Below is a small trained network, with its code and all its weights. Each question gives an input and a class and asks what happens when units are switched off, that is, made to give their printed mean instead of their output.

import numpy as np


def w(rows, s, z=0):
    codes = np.array(rows[::2]) - 128.0
    scale = np.full(codes.shape[1], s)
    scale[-1] = z or s
    return codes * scale


def f(y):
    return np.maximum(y, 0)


def log_softmax(a):
    a = a - a.max(-1, keepdims=True)
    return a - np.log(np.exp(a).sum(-1, keepdims=True))


def net(x, mask):
    res = np.array(x, float).reshape(1, 6) / 4 @ E
    y = f(res @ A[0][:, :-1].T + A[0][:, -1])
    res = res + np.where(mask, y, B[0][:, -1]) @ B[0][:, :-1]
    return log_softmax(res[-1] @ U[:, :-1].T + U[:, -1])


A, B = {}, {}
E = w([
[105,106,156,117,2,45],'x0',
[67,81,109,13,170,82],'x1',
[128,129,128,128,128,128],'x2',
[129,133,127,127,128,127],'x3',
[154,101,17,103,63,225],'x4',
[128,128,128,128,128,129],'x5',
],0.01)
A[0] = w([
[142,118,120,143,163,162,79],'n0',
[117,135,153,110,115,136,88],'n1',
[134,133,161,118,135,129,145],'n2',
[132,145,123,127,144,150,90],'n3',
[112,107,123,54,141,118,121],'n4',
[109,120,104,120,103,128,61],'n5',
[130,145,155,129,130,107,143],'n6',
[159,147,160,249,127,156,58],'n7',
[123,128,134,131,151,114,185],'n8',
[114,116,85,110,105,177,143],'n9',
[143,165,108,144,87,129,130],'n10',
[143,119,121,153,119,114,103],'n11',
[125,132,115,149,178,190,72],'n12',
[126,129,134,117,118,102,50],'n13',
[127,140,129,109,181,107,137],'n14',
[103,141,138,123,141,108,107],'n15',
[143,121,109,140,142,120,106],'n16',
[114,117,157,159,149,104,169],'n17',
[100,115,148,108,159,134,127],'n18',
[145,144,139,252,112,148,211],'n19',
[114,126,144,112,45,72,119],'n20',
[119,116,123,148,124,139,109],'n21',
[122,118,139,107,177,131,135],'n22',
[123,149,102,145,183,162,209],'n23',
[125,115,139,122,114,114,79],'n24',
[124,114,134,121,153,133,191],'n25',
[148,110,131,127,145,112,105],'n26',
[148,121,119,135,148,141,100],'n27',
[144,115,108,152,31,137,112],'n28',
[129,142,187,166,132,75,39],'n29',
[131,140,118,162,76,153,116],'n30',
[119,137,100,110,124,129,112],'n31',
[132,121,128,97,195,116,112],'n32',
[132,103,67,95,99,182,33],'n33',
[117,118,113,165,49,144,105],'n34',
[128,125,87,91,117,170,14],'n35',
[115,111,115,55,115,120,8],'n36',
[108,114,157,109,42,80,29],'n37',
[136,126,120,168,159,149,146],'n38',
[129,130,103,153,165,156,61],'n39',
[130,132,75,89,104,170,97],'n40',
[141,144,145,180,127,137,135],'n41',
[136,140,139,173,124,139,118],'n42',
[112,121,181,157,132,112,78],'n43',
[144,140,123,157,77,128,113],'n44',
[138,120,142,183,131,139,98],'n45',
[138,109,84,110,109,163,134],'n46',
[128,134,122,113,90,139,126],'n47',
],0.02,0.011)
B[0] = w([
[132,123,137,84,122,135,160],'n0',
[145,112,135,154,122,112,131],'n1',
[126,116,119,153,134,127,150],'n2',
[131,109,123,105,129,139,144],'n3',
[198,140,117,143,132,126,181],'n4',
[104,105,141,105,124,129,141],'n5',
[155,143,106,128,135,129,159],'n6',
[199,141,95,205,127,131,213],'n7',
[101,128,117,167,129,142,164],'n8',
[117,121,143,70,123,126,195],'n9',
[75,107,136,141,148,138,168],'n10',
[112,119,133,128,128,133,139],'n11',
[142,119,160,67,139,122,182],'n12',
[144,138,115,155,132,135,134],'n13',
[69,155,115,161,126,111,169],'n14',
[133,119,129,160,123,146,148],'n15',
[129,124,140,126,117,126,134],'n16',
[165,137,117,163,126,128,176],'n17',
[89,137,128,146,123,129,158],'n18',
[180,118,150,24,124,124,250],'n19',
[205,121,149,71,127,129,200],'n20',
[113,128,134,126,119,113,135],'n21',
[86,116,127,160,125,135,166],'n22',
[161,141,104,203,120,118,211],'n23',
[149,133,124,149,118,126,136],'n24',
[99,117,119,168,130,137,166],'n25',
[116,140,125,132,117,130,134],'n26',
[133,132,133,105,112,119,146],'n27',
[2,124,132,144,119,131,200],'n28',
[149,103,153,56,124,144,176],'n29',
[54,116,134,130,116,132,177],'n30',
[156,125,124,120,137,141,146],'n31',
[79,122,121,165,125,135,172],'n32',
[225,154,97,177,131,118,189],'n33',
[26,123,125,135,128,132,185],'n34',
[177,136,99,188,131,133,160],'n35',
[144,109,174,47,122,132,154],'n36',
[244,164,94,167,142,113,181],'n37',
[177,134,126,110,133,129,174],'n38',
[129,113,142,83,125,131,158],'n39',
[211,141,134,107,125,107,188],'n40',
[172,157,117,120,134,111,176],'n41',
[168,131,126,149,142,127,164],'n42',
[146,114,140,86,126,122,160],'n43',
[67,117,145,129,141,139,169],'n44',
[154,135,127,157,119,112,160],'n45',
[146,124,160,82,138,129,189],'n46',
[105,108,125,142,139,150,155],'n47',
],0.039,0.021)
U = w([
[177,161,101,173,140,93,249],'0',
[145,109,178,29,131,109,2],'1',
[1,103,140,173,125,131,166],'2',
],0.012,0.0013)

Each question gives the input, the list of numbers given to net, and the class t.
The units are the neurons (one row each of A and B). Each row of codes is followed by its name. A weight is (code - 128) times the scale printed after its matrix; where a second scale follows, it is the last column's (A, B and U).
mask holds one flag per neuron, in row order. A switched-off neuron (its flag False) gives its mean, the last column of its row in B, instead of its output. The means were averaged over made-up inputs and are rounded, as every weight is.
A unit's drop is (log p(t) with every unit on - log p(t) with that unit switched off) / (log p(t) with every unit on - log p(t) with every unit switched off).
The circuit of an input: a set's keep is (log p(t) with only the set's units on - log p(t) with every unit switched off) / (log p(t) with every unit on - log p(t) with every unit switched off). Starting from the 12 units with the biggest drops (on a tie, the unit counted first), units are removed one at a time, each time the one whose removal leaves the highest keep (on an exact tie, the one counted first), for as long as the keep stays at least 0.8.
circuit, biggest first: the units of the circuit, biggest drop first
unit that matters most: the unit with the biggest drop
k most important neurons: the k neurons with the biggest drops, biggest first
drop when u is switched off: that unit's drop, to one decimal
input [-2,-1,-6,-1,8,0], class 1: circuit, biggest first -> n9
input [1,1,6,-4,4,-1], class 1: 3 most important neurons -> n7, n23, n37
input [2,8,-3,1,0,4], class 0: 2 most important neurons -> n19, n4
input [4,-1,-2,-5,-8,8], class 1: 3 most important neurons -> n29, n23, n43
input [-3,-1,1,-3,7,7], class 1: 2 most important neurons -> n9, n7
input [8,6,-3,-2,-5,-6], class 0: 2 most important neurons -> n37, n19
input [0,8,-5,0,7,1], class 0: 3 most important neurons -> n33, n19, n35
input [8,1,5,-2,-3,-6], class 0: 2 most important neurons -> n37, n19
input [-1,7,1,-5,1,-8], class 0: 4 most important neurons -> n4, n28, n19, n34
input [7,7,-4,8,-3,-7], class 0: 2 most important neurons -> n37, n19
input [8,-4,4,3,2,-1], class 2: 2 most important neurons -> n28, n34
input [-6,-8,7,-3,8,-3], class 1: drop when n19 is switched off -> 1.7
input [-3,6,-6,0,-8,-4], class 2: drop when n2 is switched off -> 0.0
input [3,-7,1,-7,6,-6], class 2: unit that matters most -> n28
input [4,3,5,4,-3,-6], class 0: drop when n19 is switched off -> 3.0
input [-1,6,-8,-3,0,-7], class 2: drop when n33 is switched off -> 0.1
